Below is a small trained network, with its code and all its weights. Each question gives an input and a class and asks what happens when units are switched off, that is, made to give their printed mean instead of their output.

import numpy as np


def w(rows, s, z=0):
    codes = np.array(rows[::2]) - 128.0
    scale = np.full(codes.shape[1], s)
    scale[-1] = z or s
    return codes * scale


def f(y):
    return y / 2 * (1 + np.tanh(0.7978845608 * (y + 0.044715 * y**3)))


def log_softmax(a):
    a = a - a.max(-1, keepdims=True)
    return a - np.log(np.exp(a).sum(-1, keepdims=True))


def net(x, mask):
    res = np.array(x, float).reshape(1, 8) / 4 @ E
    y = f(res @ A[0][:, :-1].T + A[0][:, -1])
    res = res + np.where(mask, y, B[0][:, -1]) @ B[0][:, :-1]
    return log_softmax(res[-1] @ U[:, :-1].T + U[:, -1])


A, B = {}, {}
E = w([
[2,120,98,106,140,213,16,78,118],'x0',
[110,36,104,118,226,111,196,24,108],'x1',
[29,116,184,193,118,111,137,164,209],'x2',
[86,149,31,97,40,106,153,100,47],'x3',
[41,106,36,48,74,2,183,102,156],'x4',
[156,85,8,148,205,125,133,88,244],'x5',
[138,145,59,53,92,124,40,120,100],'x6',
[76,72,29,187,159,250,210,189,47],'x7',
],0.0076)
A[0] = w([
[123,37,170,188,204,160,172,114,206,157],'N0',
[208,183,180,177,113,150,72,141,163,161],'N1',
[65,151,152,141,143,207,69,138,50,245],'N2',
[150,143,195,89,77,5,175,81,68,134],'N3',
[103,118,142,120,122,83,169,231,247,115],'N4',
[130,108,102,76,115,64,78,59,161,187],'N5',
[116,126,164,79,103,98,151,125,106,9],'N6',
[123,108,77,125,107,58,184,130,150,208],'N7',
[151,126,146,131,141,186,108,155,39,170],'N8',
[133,117,81,78,193,102,48,85,184,138],'N9',
[2,185,109,119,92,161,153,150,155,255],'N10',
[175,118,48,139,133,204,167,122,44,235],'N11',
[129,133,53,100,74,85,158,86,144,224],'N12',
[207,218,184,134,97,97,115,188,187,198],'N13',
],0.0088,0.0026)
B[0] = w([
[114,174,196,219,157,175,244,88,165,236],'N0',
[205,173,166,111,96,216,107,179,199,217],'N1',
[152,100,141,178,45,255,58,65,79,242],'N2',
[113,239,216,90,172,57,102,106,63,240],'N3',
[138,56,144,167,175,55,104,165,145,204],'N4',
[99,144,111,61,164,89,88,98,196,208],'N5',
[105,128,149,112,116,101,109,124,101,153],'N6',
[90,163,88,140,168,60,138,161,104,202],'N7',
[156,70,128,92,139,209,105,118,93,221],'N8',
[115,81,101,74,155,152,130,64,227,200],'N9',
[63,59,108,205,46,82,74,137,136,220],'N10',
[148,145,15,96,183,185,144,171,52,249],'N11',
[64,156,67,78,126,77,139,146,117,209],'N12',
[240,150,181,102,89,100,134,192,196,241],'N13',
],0.0076,0.011)
U = w([
[202,146,152,122,90,152,119,191,170,150],'0',
[80,97,124,161,5,173,75,115,102,139],'1',
[138,131,146,191,167,180,214,89,142,120],'2',
[126,177,167,97,120,67,125,116,80,252],'3',
[106,107,92,87,140,111,108,68,219,118],'4',
[101,78,117,189,145,85,166,181,137,41],'5',
[173,98,105,119,161,211,122,115,68,150],'6',
[100,136,28,116,124,114,159,156,80,75],'7',
],0.012,0.0021)

Each question gives the input, the list of numbers given to net, and the class t.
The units are the neurons (one row each of A and B). Each row of codes is followed by its name. A weight is (code - 128) times the scale printed after its matrix; where a second scale follows, it is the last column's (A, B and U).
mask holds one flag per neuron, in row order. A switched-off neuron (its flag False) gives its mean, the last column of its row in B, instead of its output. The means were averaged over made-up inputs and are rounded, as every weight is.
A unit's drop is (log p(t) with every unit on - log p(t) with that unit switched off) / (log p(t) with every unit on - log p(t) with every unit switched off).
The circuit of an input: a set's keep is (log p(t) with only the set's units on - log p(t) with every unit switched off) / (log p(t) with every unit on - log p(t) with every unit switched off). Starting from the 12 units with the biggest drops (on a tie, the unit counted first), units are removed one at a time, each time the one whose removal leaves the highest keep (on an exact tie, the one counted first), for as long as the keep stays at least 0.8.
circuit, biggest first: the units of the circuit, biggest drop first
top k neurons: the k neurons with the biggest drops, biggest first
drop when u is switched off: that unit's drop, to one decimal
input [-4,-3,8,-2,-1,-3,-3,6], class 5: circuit, biggest first -> N4
input [-7,-6,4,1,3,-4,-5,4], class 5: top 4 neurons -> N4, N2, N1, N10
input [4,0,0,4,1,-1,6,-8], class 4: top 2 neurons -> N9, N5
input [-7,-5,-5,2,8,5,3,-7], class 3: top 2 neurons -> N3, N7
input [7,-5,0,-8,1,8,2,5], class 2: top 3 neurons -> N0, N5, N12
input [-5,8,-6,-3,6,-5,-4,8], class 7: circuit, biggest first -> N11, N2
input [-8,-5,2,-4,6,1,7,-4], class 3: top 3 neurons -> N3, N7, N12
input [8,-4,-6,-7,8,-1,5,8], class 1: top 2 neurons -> N10, N2
input [4,2,-4,-4,-2,-7,-8,-7], class 0: top 2 neurons -> N1, N13
input [6,4,-7,6,6,8,-8,1], class 7: drop when N11 is switched off -> 1.5
input [-6,-7,0,6,8,-3,1,1], class 3: drop when N3 is switched off -> 0.8
input [-2,-4,0,-3,4,-7,-6,8], class 1: drop when N10 is switched off -> 0.2
